Each row is followed by its class. Each block has new classes.
[ 10 -13  19   5  20  40   5 -33 -10 -23   5 -13  10  12  -5  24   2  13
 -12 -10  -4  -7 -30   8 -11  11 -17 -15   2 -33   9  24  19   6  33  -6
  35 -49  31  -3  -8  15   1 -13 -17   5  26 -13   9  26  15   0  -5  -6
  -1  31  -5] -> Y
[ -4   0  -1  -7  -3  -6  -6  11  -7   6  -2  -9 -11  -6  11  -7   3 -14
   2   0  -5   5  14  -2  -6  -4  22  -6  -3   9   2  -5  18  -5   1  -3
   1  18 -12   0  -3  -2  -7   1   0  -3  -9  -1  -6  -4  -8  -6   2   7
  12  11   2] -> Z
[ -7   2  -7  -6   1 -10  -7   7 -10  11   3  -7  -9  -2  12  -7   1 -15
  -3   5  -7   3   7   1   2  -4  19   0  -5   6  -1  -4  16   0   0  -9
  13  25  -9   0  -3   4  -9   0  -1  -1  -4  -1  -3  -6  -5  -2   0   6
   5  10  -1] -> Z
[ -4 -12 -22   9   8  14   9  -8 -16   3   4  -6  -2 -14  26 -22   8  12
   5  13   4  -7 -28   7  -5 -10 -15   0  -6 -12  -1  33   7  -5  -1 -11
  19 -15  10   3  -1  11  -1 -15 -11   4  19 -11  -1   9  15  -2   3  -2
  -2   7   1] -> Z
[  4   9  10   5   4 -10   3  12  20  -1  -1  16  10  10 -25   6  -1  12
  -5  -5  15  -7   2 -11  -1   9 -21   3   2   7   3 -17 -43   2 -17   4
 -24  -6  -6  -3  10  -8   5  11  13  -4   4  -3  -6  12   2  12   2  -4
 -18 -26   1] -> U
[  9  -5  -1  14   0   7  23  -1  18  -3   2  18  15  -6 -13   1   8  38
  -5   3   1 -18 -25  -7   4   5 -50   0   5  -3   2  23 -55  -4 -14   1
  -9 -38  23   2   9  -1   1  -7   3  12  27  -9  -8  21  24  11   0 -13
 -34 -26  -2] -> U
[  0 -13 -23  -2   0   8   0  -8 -32  13   1 -17 -15 -13  40 -21   1 -23
   4   6  -6   9  -7  12  -8 -12  27   0  -4   5   2  12  54  -3  20 -11
  18  23 -12   0 -18   9  -5 -10 -15  -4 -11  -5   5 -14  -1 -30   2   5
  20  29  -2] -> Q
[ -3  -7  -4  11  -3   8  12   6  18   1   4  18  14  -2 -13   5   3  35
  -4  -5   6 -14 -20  -7  -1   2 -51   0   8  -7  -2  18 -50  -9 -14   7
 -11 -28  14   2   4  -4   3 -10   2  10  20  -8  -8  19  22  10   1 -18
 -36 -28   0] -> Q
[ -4  -1   9 -11   6   9 -18 -16 -24 -13  -6 -23 -11   0  11  17  -1 -33
  -4  -4  -6  12  12  10  -3   3  40 -10  -7  -6   1  -6  63   5  36  -4
  24   8  -7  -4  -8   9  -6  -4 -13  -8 -17   0  12 -14 -19 -10  -1  12
  35  37   1] -> U
[  0  -4  18  -7  10  23 -20 -24 -12 -17  -2 -15  -3   6  -3  32   0 -11
  -7 -39  -4   5   1   2  -3  11  15 -17   2 -19   9   3  46   3  31  -8
  26 -21  17  -3  -8  13   0  -4 -13  -3  -3  -3  10  -2  -7  -5  -4  12
  22  28   7] -> S
[  7  -3  25  -7  12  17 -16 -21  -1 -27  -8  -7   4  17 -18  43  -3  -4
  -1 -10  -2   2   8 -12   0  25  11 -17  -4 -15   5 -15  32  11  36   7
  13 -19  16  -1  -4   1  -3   3  -5  -6  -7   1  13   1 -15   1  -2   7
  14  22  -4] -> Y
[  6   3   6   7  -5 -10   3  16  21  -2  -1  17  16   9 -22   2   2  22
  -6   1   5  -6   0  -3   2  -2 -30  -8   0   0  -4   0 -47  -6 -17   6
 -15 -11   5   3  10  -6   5   3  11   6   7   0  -9   8   8   7   3  -9
 -16 -26   1] -> Q
[ -6  -3 -25   7  -2 -17  13  17  -3  21   1  10  -2 -14  35 -33   7   7
   4   7   3  -3  -5  -4  -2 -12  -5   9   0   5  -2  12 -22 -12 -25  -2
  -9  22  -8   4 -23  -6  -2   2   2   0   3  -3 -11   2  13   3   1   5
 -12 -14  -3] -> S
[ -2   2 -16   4 -11 -11  11   8 -16  21   0  -1 -18 -17  22 -35  -9  -2
   7  10   2   6  -5  -1  -2 -22  -2   8  -2  10  -3  16  -6  -6  -9  -9
  -7  24 -10   4  -3  -3  -6 -12  -5  -5   1  -1  -9  -7   6  -4   1   1
  -7  -3  -2] -> Z
[  5  -7 -21  11   2  16  17  -6  -2  10   4   9   9 -14  15 -24   3  28
  -2   7  -1 -16 -32   0 -10  -4 -40   7   4 -15  -4  37 -24  -5 -11  -6
   6 -23  15   4   4   5   5 -11 -11   7  29 -10  -2  10  25   3  -3 -10
 -25 -12  -2] -> Q
[  1  13   1  -7  -8 -19  -1  20  10   8  -4   5  -3  -1   1  -1  -3 -13
  -2  -4   2   8  19  -3   0  -1   3   9   2  13  -1 -17  -8   0 -12   5
 -18  22 -13   0   5 -11  -7   6   6  -3 -13  10  -8  -7 -11   5   0   1
  -2 -13  -4] -> Q
[ -1   6  -7  12 -10 -22   5  23  16  11  -1  16   0   0  -9 -15  10   6
   2   3   5   0  11  -8   6  -1 -11  11   0  17  -6  -2 -38  -3 -19   2
 -24  18 -14   0  10 -11  -3  -1  12  11  -3   9 -15  -3   1   5  -1  -3
 -22 -23   2] -> Y
[ -9   6 -11  -2  -6 -23   1  22  -4  20   1   0  -8 -12  20 -31  -1 -17
   8   8   1   7  10   0   4 -11  16  12 -10  18  -5  -5   0  -7 -16  -2
  -6  40 -18   0 -11  -5  -7   0   3  -5 -12  -2  -9 -16  -4  -2   0   8
   6  -3  -3] -> Z
[  4   4  -1   0  -3  -2   2   6  11   0   0   8   4  36 -12   4   0   5
  -3   0   5  -3   2  -4   2   5  -9   1   7   4  -4  -8 -21   3 -11   5
  -9  -3   1  -4   5  -2   0   6   6   1   1  -1  -4   1   4  14   3   0
  -8 -14  -2] -> Y
[  2  -8 -15   7   1   1  14   3   0   5   5  10   7  -6  11 -18  -2  10
   0  11   0 -10 -27 -12 -10  -2 -25   2   3  -8  -4  21 -24  -5 -12  -6
   0 -11   6   9  -2  -1   3  -8  -5   6  18  -4  -5   9  13   6   2  -9
 -15 -14   4] -> Q
[ -2   2   3  -9  10  13 -14 -18 -25  -7  -2 -24  -8  -2  17  12  -1 -26
   1  -2 -10   7  11   6  -1   5  32 -22  -5   0  -2  -1  60   4  31  -4
  31   8  -3   3  -6   9  -5  -7 -13  -8 -12 -36  11 -14 -22  -5  -3   8
  35  37   1] -> U
[-12  11   8   1  -7 -14  -8  15  30  -5  -3  17   3  10 -29  11   0   2
  -3  -4   4  -3  12  -7  11   0 -15   6   4   9  -1 -19 -43  -1 -22   8
 -25   2  -4  -2   7  -9  -4  11  18   3  -6   4  -4   6  -4   7   8  -2
 -10 -28   4] -> Q
[ -7  -3 -13 -13   4  -5  -5  -2 -30  12   3 -27 -15 -25  37 -22  -2 -30
   6   5  -6  12   5   9 -10 -13  35  -1  -5   7  -2   1  53  -3  11 -10
  13  35 -16   3 -10   3  -8  -5  -8  -9 -22   8   8 -27 -11 -12   1   7
  28  19   0] -> Q
[ -1  -1  -7   1   0   1   0 -13 -12  -2   0  -6  -8 -12  12  -6   1  -7
   3   3  -3   6  -2   1  -3  -6   8   2  -1   4   4   0  15  -2   0  -3
  15   7  -6   1  -5   4  -4  -2   0  -5  -6  -6   0  -5  -2  -2   1   3
   8   7   0] -> Z
[ -6  -4 -13  -2   1   0   1  -7 -15   3   0  -7  -2   0  17 -11   1  -6
   4   3   0   0 -13   1  -4  -6   5   0   5  -1   5   8  11   1  -1  -5
   9   6  -6   2  -3   4  -4  -5  -8   0   6  -6   1  -4   2  -3  -1   0
   5  11  -1] -> Z
[ -4   9 -35   7  -5 -21   2  20  -7  17   1   7  -6  -7  11 -26   0  -4
   8   2   4   2   4  -1   2 -14   1  10  -3  17  -5   2 -16  -5 -27  -8
 -21  29 -13   0   0  -7  -3   4   9  -2  -4   3 -10 -11  -1  -3   3  -5
  -4 -13  -4] -> S
[  1   1  20  -9   5  17 -16 -22  -7 -22  -6 -17  -2   9 -10  31   1 -22
  -2  -8  -1   6   9   7   3   3  31 -16  -4  -8  -3 -17  50  10  35   1
  19  -6   2  -1  -6  10   0   7  -3  -6  -9   2  13  -8 -18  -7   7   7
  30  29   0] -> S
[ -2   0  -6  -7  -7  -5   2  11   2   7  -2  14   1  -1  -2 -11   1   1
   2   4   1  -6  -4  -5   1  -2  -9  12   1  10  -5  -4 -13  -8 -11   1
  -9  10   2  -7  -2  -3   2   3   4  -7  -7   3  -5   3   4   3   1   0
  -7 -11   0] -> Q

Each row is followed by its class. Each block has new classes.
[-13   3   2 -10  -6  -2   3  -2   5 -12   5   7 -10   8   3   1  -1   6
  11   7   3  -2 -11  -1  -8  -6   6 -20  -3   4   3  -2  -4  -7   5  -4
  -3   1  -7   9  18  14  -7   8 -12  -9   6  -2  -2   2  -5   4 -23   3
   0   5   3] -> bofi
[-11   7  12 -31   0  -4  16  -6 -10 -16  -3  12  -5  26  -9  -4 -10   1
  -7  -2  14   1  -3   2   1   8   7 -41  11   7   5  -3 -45  -1   7  11
  -2   1   3  11 -22  11   1  -3  -8 -18   0  -9  -9   5  -1   3 -42  12
  10   1  14] -> fubir
[-12  -3   2  21   9   5 -36  31  17  10  16  -4  -8 -30  18   9  13   8
  18   5  -6   3 -15  -3   0 -19  -1  45 -21 -13 -21   1  44 -11  25  -9
  29  -7  -1 -19   1   2  -5   0   2   0  -3   3  19   8   1  12  28 -15
  -8   2  -5] -> bopi
[-16 -17   4 -10  -6  -1  -1 -11   4 -12  -6   6  -5  -4  11  10   6   8
  29  -2   6   2 -22   6  -8  -9   9  -2 -26  13   0   5  29   9  12 -17
  -1   0  -5  -2  -4  15 -11  17  -2  -8   0  -6   5   1  -3   9  -3   0
  -4  -1   1] -> bopi
[  0  -4   5 -26   2  -6  33  -6  -6 -12  -9  10  -7  32 -11  -5 -13   2
 -17  -5  10  -1   9   8   1  15  -3 -53  17  10  11  -3 -42  11 -15   6
 -13   5  -4  12  -7   8  -3 -35 -12  -5   0  -3 -13  -5 -14   5 -43  17
  13   8   5] -> Samul
[-15  -8  11 -20  -5   1  -9  -2   9  -4   8   0  -6  -8   6   3   6  18
   9  -4   4   8 -17  -3  -6 -11   4   1 -15  10  -1   2  19 -10  20 -13
  10  -3  -4  -7  -1  19 -12   7  -9 -16  -8   0   2   9  -6   4   2   5
  -7  -3  -2] -> bofi
[-16  -2   5   6  -8   0 -14   2  17  -7   0  10  -1 -17  13  14   7   6
  46   1  -7   7 -25  -8  -7 -12   4  25 -24  12  -5   1  39  -9  13 -26
   7 -16  -6  -8   3   7 -10  13 -22 -12  -6  -4  16   3   3   4   9 -12
 -10  -1   1] -> Lona
[ -4  -2   6 -22   1  -7  18  -4  -8  -9   3   4  -9  12  -7  -1  -9   7
 -26  -1  20   2   3   2  -2   1   4 -49   4  17   0   2 -32  -4   4  16
  -9   5 -11   9 -15  10  -4  -4  -8   4   0 -14   0   2  -2   9 -28  14
   2  -3   9] -> fubir
[-18  -1  26 -24   3  -2  11  -2   0 -10 -19   4  -7   6 -10   2   1   3
   4   2  16   3 -10  -9  -1   5  -4 -22  -4  19   7  -4 -11  -6   6 -10
   3   9  -1  -3  -7  14  -5   1  -7 -16   1   9  -8   5  -7  -5 -25   4
   7   2  22] -> fubir
[ -9  -3   7 -27  -9  -3  20  -7  -8 -10 -13  10  -1  19  -4   0  -9   4
 -10  -1  17   5   0  -3  -1   4   4 -40  35  16   8  -4 -28  -7  -1   1
  -5  -1  -8  11 -10  15  -7  -1  -7  -7  -1  -5 -11  -3  -1   7 -33  10
   7   0  13] -> Samul
[-15  -1   0   8  -9   0 -12   2   8  -2   2   2   2  -5  12   3   9   4
  29  -1   1  -2 -23 -11  -6 -10   8  14 -22  10  -3   1  38 -10  14 -11
   2  -2 -29  -6  -3  11  -6  13  -5  14   0   5  11   0  -1   0  16  -9
   2   0  -3] -> bopi
[ -7  -8  10   2  -4   8  -6   3  10  -3  19   0  -4  -9  15   4   6   9
  24   4   1   7 -27   3  -4  -8   5   3 -17  -1  -6 -14  20  -7  16  -8
   8   0 -16  -8   6   2  -4  10   1 -11  -7   4   8   4  -4  -1   5  -9
  -2  -9   5] -> bofi
[-12  -3   5   2  -3   5  -9   6   7  -6   6  -1   0 -11   0   9   5   6
  10   4  -1   5 -12  -3  -2 -13   5  17  -9   2  -4  -4  17  -9  12  -1
  14  -1   0  -4   1   9  -8  -1  -3  -7   0  -1  12   5  -3 -13   9  -4
   2  -1   1] -> Lona
[ -9  -4   9 -29   0  -4  17  -3  -9 -10  -2   3 -50  24  -6   1  -5  -7
 -21  14  15   3   6   8   4   6   7 -42  11  14  10   0 -39  -2   6   7
  -7   7  -1  11 -15  11  -6  -5 -14  -7   2 -12 -12   6  -2   0 -35  16
   8  -1  10] -> Samul
[-23   0   1  -2  -1   1  -3  -4   4  -4   1   5  -3 -11   2   8  -1   7
  12 -14   8   1 -13  -3  -5  -6   6   5 -19  16   6   2  22 -10   7 -10
  -1  -5   0 -11   0  12  -8   9  -7  -5   2 -12   9   1   0   4   5   0
 -10  -2   3] -> bopi
[-18   4   8  -9  -6  -2  -2  -5  11  -6   1   1  -5  -6   5   8   3  12
  12   3   7   3 -15   0  -7  -7   2  -8 -16  12   3  -1  16  -8  11 -11
   2   1   4   1 -10  20  -9   7  -6  -4   4  -6   6  10   1   0  -3   0
  -1  -4  -1] -> bofi
[-12  -2   5   6  -8   2 -11   3  12   0   6  -7  -2 -13  13   9  17   8
  26  -1   0   6 -22  -3   1 -12   1  17 -20   3  -9  -1  34  -4  13 -12
   3  -5  -3 -10   4   8  -9   5   1 -15   2   8  18   3 -11   2  11  -8
  -6  -2  -9] -> bopi
[-10   7  -3   6  -2   0 -19   6   8   7  12   0 -15 -13  12   7   8   9
  19   3  -6  -1 -13  -7  -4 -11 -20  19 -20   0  -5  12  27  -7  15  -6
   6 -25  -3 -16   6   8  -4   7   6   0   1   3  11   0   1   2  19  -6
  -8  -5  -3] -> Lona
[ -7  -2   3  -8  -6 -10  -3   3   3  -7   8  -3  -6  -9   7   4   7   8
  20   2   2   6 -17  -8  -3 -11   6   5 -16  17  -2  -3  20  -5   9  -8
   5  -2  -2   1  -3  13  -5   8   0  -4   4 -16   6  19  -4  -2 -17  -4
  -5   1   1] -> bofi
[-10   4   9  -8   1  -2   7  -9  11  -2  -6   4  -6  10  -2   0   1   6
   9   3   1   3  -7  -2  -2  -4   3 -20  -4   3   8  -4  -5  -8  -1  -6
  -5  -5  -2  10   0  10  -3   7   0  -9  -3   5  -2  -2   0  -3 -13   6
   1  -6   6] -> bofi
[-22  -3   9  -8  -8   5  -2   1  12 -11  -5   5 -10  -1  15   8  10   7
  32  -5  -1  17 -27  -7  -6 -15  12  -4 -20  12   2  -5  29  -7   9 -17
   3  -2  -7  -4   0  22 -18  16   0 -12   8   3  -5  -1  -2  -4  -4  -4
  -2  -1   1] -> bofi
[ -6  -4  10 -13   5   2   6   7  -3  -9   4  16   0   6   5   4  -2   5
  -9  -1   9   3  -3   2   7   0   5 -17   1  -3  -1 -15 -24   0   1   5
   5   0  17   4  -8   5  -3 -16  -1  -7  -3  -6  -4   9  -3   1 -23  10
   0   0  21] -> Samul
[ -5  -1   4 -15   8  -3  13   0 -13  -4  -3   3  -1  17  -4  -1  -5   2
 -16   1   7  -2 -20   6   6   6   2 -22   8   3   0  -8 -24   7  -1   8
   0   9 -32  24 -10   3   1  -4  -5  -5   3  -1 -12   6   8   1 -25   6
   4   5  13] -> Samul
[ -6  -6   7   5   0   0 -14  10   2   0   6   0  -1 -14   9   8   2   4
   7  -4   1  -1 -11  -2  -5 -12  -1  19 -18   3 -11  -4  15  -7  10   1
   9  -4  -5  -9   1   5  -2   6  -1  -7  -4   6  10  -1  -3   4   9  -8
  -7   0  -3] -> Lona
[-11  -4  13 -23   3   5   5   4  -3  -9   3   7  -2  11  -1  -1  -7  -1
  -8  -2   3   4   0  -2   2   4   5 -10   6   1   0  -3 -29   0   7  17
  12   3   0   1  -8   5   1 -12  -6  -7  -3   6  -7   6  -6  10 -20   7
   6   6  10] -> Samul
[-13   3   3   6 -10  -7 -15   1   3   9 -35   0   0 -23  10   6   3  11
  10   0   6   0  -2   3  -4 -17  -5  18 -17  17   3  11  32  -7  12 -17
   5 -11  -4  -6   2  -1 -10   7  -1  -1  -2 -10  16   5  -4  12  22   2
 -11 -12  -8] -> Lona
[-13   5  -1   3 -12   4 -20   2   7   2   7  -4  -5 -18   8   9   4   9
  14   1  -4   3 -18 -16  -6  -8   1  13 -24   6  -1  -4  35 -12  17 -18
   6  -2  -8 -13  -1  11  -6   5  -1  -6   3  -3  15   5  -4   3  18   0
  -3  -5  -8] -> bopi
[  1   2  12 -17   7  -4  11   3  -5 -15   1   6  -4  19  -8   2  -6  -1
  -7  -4   3   8   6  -2   8   8  -1 -14  13   2 -11  -6 -34   4  -1  12
   3  -1  -2   6  -1   2   1  -4  -6  -3  -1  -1 -16   2  -3   2 -30   2
   9   1  20] -> Samul
[ -9  -5  15 -22   2  -3  21  -4  -8 -11  -3  10  -3  25  -7  -1  -8   4
 -17  -5  18  -5   5   4  -1   8  13 -49  17  12   7  -4 -40  -3  -1  -5
  -8   0   3  13  -7  12  -3  -8 -13  -5   1  -8 -10  -3  -2   2 -36  17
  11   4  12] -> Samul
[ -3   0   3   6  -7  -6 -12  -3   5   4   2  -1  -2 -14   1   0   2   5
   9  -2   5   5 -15   0 -19 -11   5  11 -13  10   0   2  23 -11   8 -21
   9  -6  -3  -5  -3   4 -10  12  -1  -5  -2   3  13   5  -3   3  19  -3
  -6   5   8] -> bopi
[-20  -4  -3  21  -7   1 -32   7  11   8   5  -4   0 -42  19  12  10   8
  32  -4  -6   1 -23   4 -18 -19   4  42 -33   0  -2  -3  53 -11  17 -22
  11  -9  -6 -22   7   1 -16  14   5   0  -1   2  25   4  -1  -2  45 -13
 -16  -2 -14] -> Lona
[-20   2  -6   6 -12  -4 -16   3  10   7   4   2  -1 -16  17   5   6   4
  23   0   4   2 -19  -2  -7 -15   4  10 -20   5   1  10  38  -8   8 -17
   1  -2   4 -10   2   6  -9   6  -5  -9  -3  -1  15   0   0   6  24  -5
 -15  -5 -11] -> bopi
[-10  -5   2 -12 -16  -7   9   0  -1 -14  -5  19  -9   2   4   0   2   6
  11  -3  -3   5   0   1  -6  -3   9 -18  -3  12   9  -2   8  -5   4  -9
  -6  -1   0   4  -6  15 -10   6  -7 -10   5   1   0  -1  -6   0  -6   5
   3  -4   5] -> bofi
[ -2  -1   2 -13   5   6   2   3  11 -13   9  13   5   6  -6   6   1   1
   1   4  -1  -2   2  -7   2   3   6   2   6 -10  -6  -5 -18  -1  22  10
  15   0 -10   4   1   1  17   0  -6  -6  -1   3 -15  -6   0   0 -26  -2
   7  -2   8] -> Samul
[ -6   8  10 -40   2  -5  25  -4  -6 -19  -6  13 -13  29  -9  -2  -7  -4
  -4  -5  10   1   5  -8   2  13   7 -43  10  11   6  -8 -41   3  -2   2
  -2   7  -1  14 -11   8  -1  -2 -10  -9   3   5 -21  -3   0   4 -53  12
  11   1  26] -> Samul
[ -4   7   7 -22   2   3  20  -5  -4  -5  -2   7  -7  11  -7   1  -7   0
  -1  -1  11   3  -1  -2  -2   2  -7 -30   7   8   5  -3 -22  -2   1   8
  -7   9  -3   3 -10   5  -1  -3  -6  -4   3  -4  -6  -1  -1   3 -29   0
   5   0  13] -> Samul
[-17  -3   7   0 -19   0  -9   1   8  -6   4   6  -6  -5   9   8   8   3
  17  -1   1  13 -22  -2 -10  -7   9   5 -23   5   2   2  34 -13  14 -18
   2  -3  -3  -5   6  13  -8  18   1  -7  -7   1   1   0  -3   2   2  -9
  -8  -1   6] -> bopi
[-13   5   1   2   2  -2 -17   4   0  -2  10  -5  -4 -14   4  -3   7   4
  -1   4   3  -3  -5   0  -3  -7   0   9  -1   7   0   2  10  -6 -11   2
   9  -3   1  -9   2   8  -3   0  -1 -10  -4  -7   8   7  -1  -1   6   6
  -3   6  -1] -> bopi
[ -9  -3  11 -22  -8  -4  22 -10  -1 -15  -5   6  -1  17  -9  -4   1   3
   3  -1  13   1  -8  -3   1   5  16 -29  10  12   9 -25 -15   1  -2  -2
 -11  10  -3   9  -3  15  -6   4  -4 -10  -3  -3 -12  -3   2  -3 -33   7
  10   4   6] -> fubir
[ -5  -1  -7   5 -17  -8  -6  -5  -2   0  -4   3   0  -9   1   0   4  -1
   8   1   2 -18  -9   1  -5  -3  -3  -6 -14  18  11   6  25  -7  -1 -12
 -15   5  -4   2  -3   9  -8   4   1  -3   3  -5  13  -8  -5   5  11  -3
  -4   0 -13] -> Lona
[-10   6  -2  24   3   2 -32  12   6  12  11  -3  -1 -32  11   1   9   6
   5  -5  -1   7  -7   3 -14  -5   0  38 -25  -5  -8  11  47 -10  19  -6
  10  -6  -3 -14   3  -3  -2   3   5   1  -4   0  22   8   3   0  40  -8
 -14   3  -6] -> Lona
[ -3   0  13 -17  10  -8  15   9  -5  -4  -2   9  -3  11 -11   0  -2  -5
 -20  -1   7  -1   5   2   4   9   3 -23   9   3  -4  -3 -43   0   2   8
   5  -3   0  14  -4   4   1 -12  -3  -2 -14  -1 -15   1   2   1 -34   8
  13   9  14] -> Samul

Each row is followed by its class. Each block has new classes.
[-10  42  -8  -2 -23  29  11  -9   4  -7  -2  -2  22   2  18  -1  18   8
   6  17  -1 -15   2 -13  11 -17   8  11  12   2  -9  -5  -4   8   6   9
  13   2 -16  -2   3  -7 -43 -14  14  20  25  15  27   0   3 -12   0   4
  13  -3   2] -> lilub
[  2  -6  -2  -9   3 -20  -3   8  -8   3  11  -9  -9   0 -18   9   8 -25
   7  -5  12 -34   3  14  -6 -33 -11  -1 -38 -19  18  -2  -2   5  -8  12
 -20  -3  18 -18  -2 -11  46   4 -23  -6  -1 -10 -12  -5 -11  14  -1   1
  -1   1  -6] -> rom
[ -4 -27   9  -6   2 -26   7  22   0   8   7 -10 -22   2  -9   2   3 -13
  -4 -11   5   6   4   8 -16  -3   2  -9 -44  -5   7  -7   1  -4  -5  -1
 -23   0  25  -7  -8   2  19   0 -18  29  -1   3 -18  -6 -14 -10   0  -1
 -13  -4  -5] -> vadu
[ -4 -27   2  -8   4 -27   8  16  -7  12   3 -12 -31  -7  11   4   6 -15
  -2 -15   5   2  -1   8 -18  -9  -6 -19 -42 -22  12 -10   4  -6  -3   2
 -40   6  22  -4   2   5   3  -5  -8  26 -15  -1 -27  -8 -16  15  -4   1
  -2  -2  -7] -> vadu
[  1  23  -5  -6 -14  20   9  -4  -2  -6   1  -1  13   5   9   2  16   4
   3  11  -1  -4   5  -9   3  -9   7   8   6   1  -4  -5   3 -12  -3   9
  10   6  -4   3   2  -7 -32  -5   6   4  19   5  11   3   3  -2  -1   0
  13  -4  -4] -> lilub
[ -4 -28   4  -5   4 -16  34  15 -11  11   4 -11 -14  -9  -4   3  10  -9
  -6 -10   7   8   1   3 -17  -1  -5 -13 -43  -2   2  -5  12   0  -9   3
  -7   4  25   3  -5  -3   8  -2  -9  18 -16 -22 -20  -8  -7   9   0 -16
 -13  -7   2] -> vadu
[ -1  21  -6  -1 -17  35  48 -11 -17  -5   6  -2  23  -2  13  -4  15   6
   2  11  -3  -6   1 -10   7  -4   7   3  11   9 -20  -5   7 -12 -13   9
  22   5 -12   8   4   2 -39  -2  17   6   2   9  30  -8   1 -13   3   0
   1 -11  -1] -> lilub
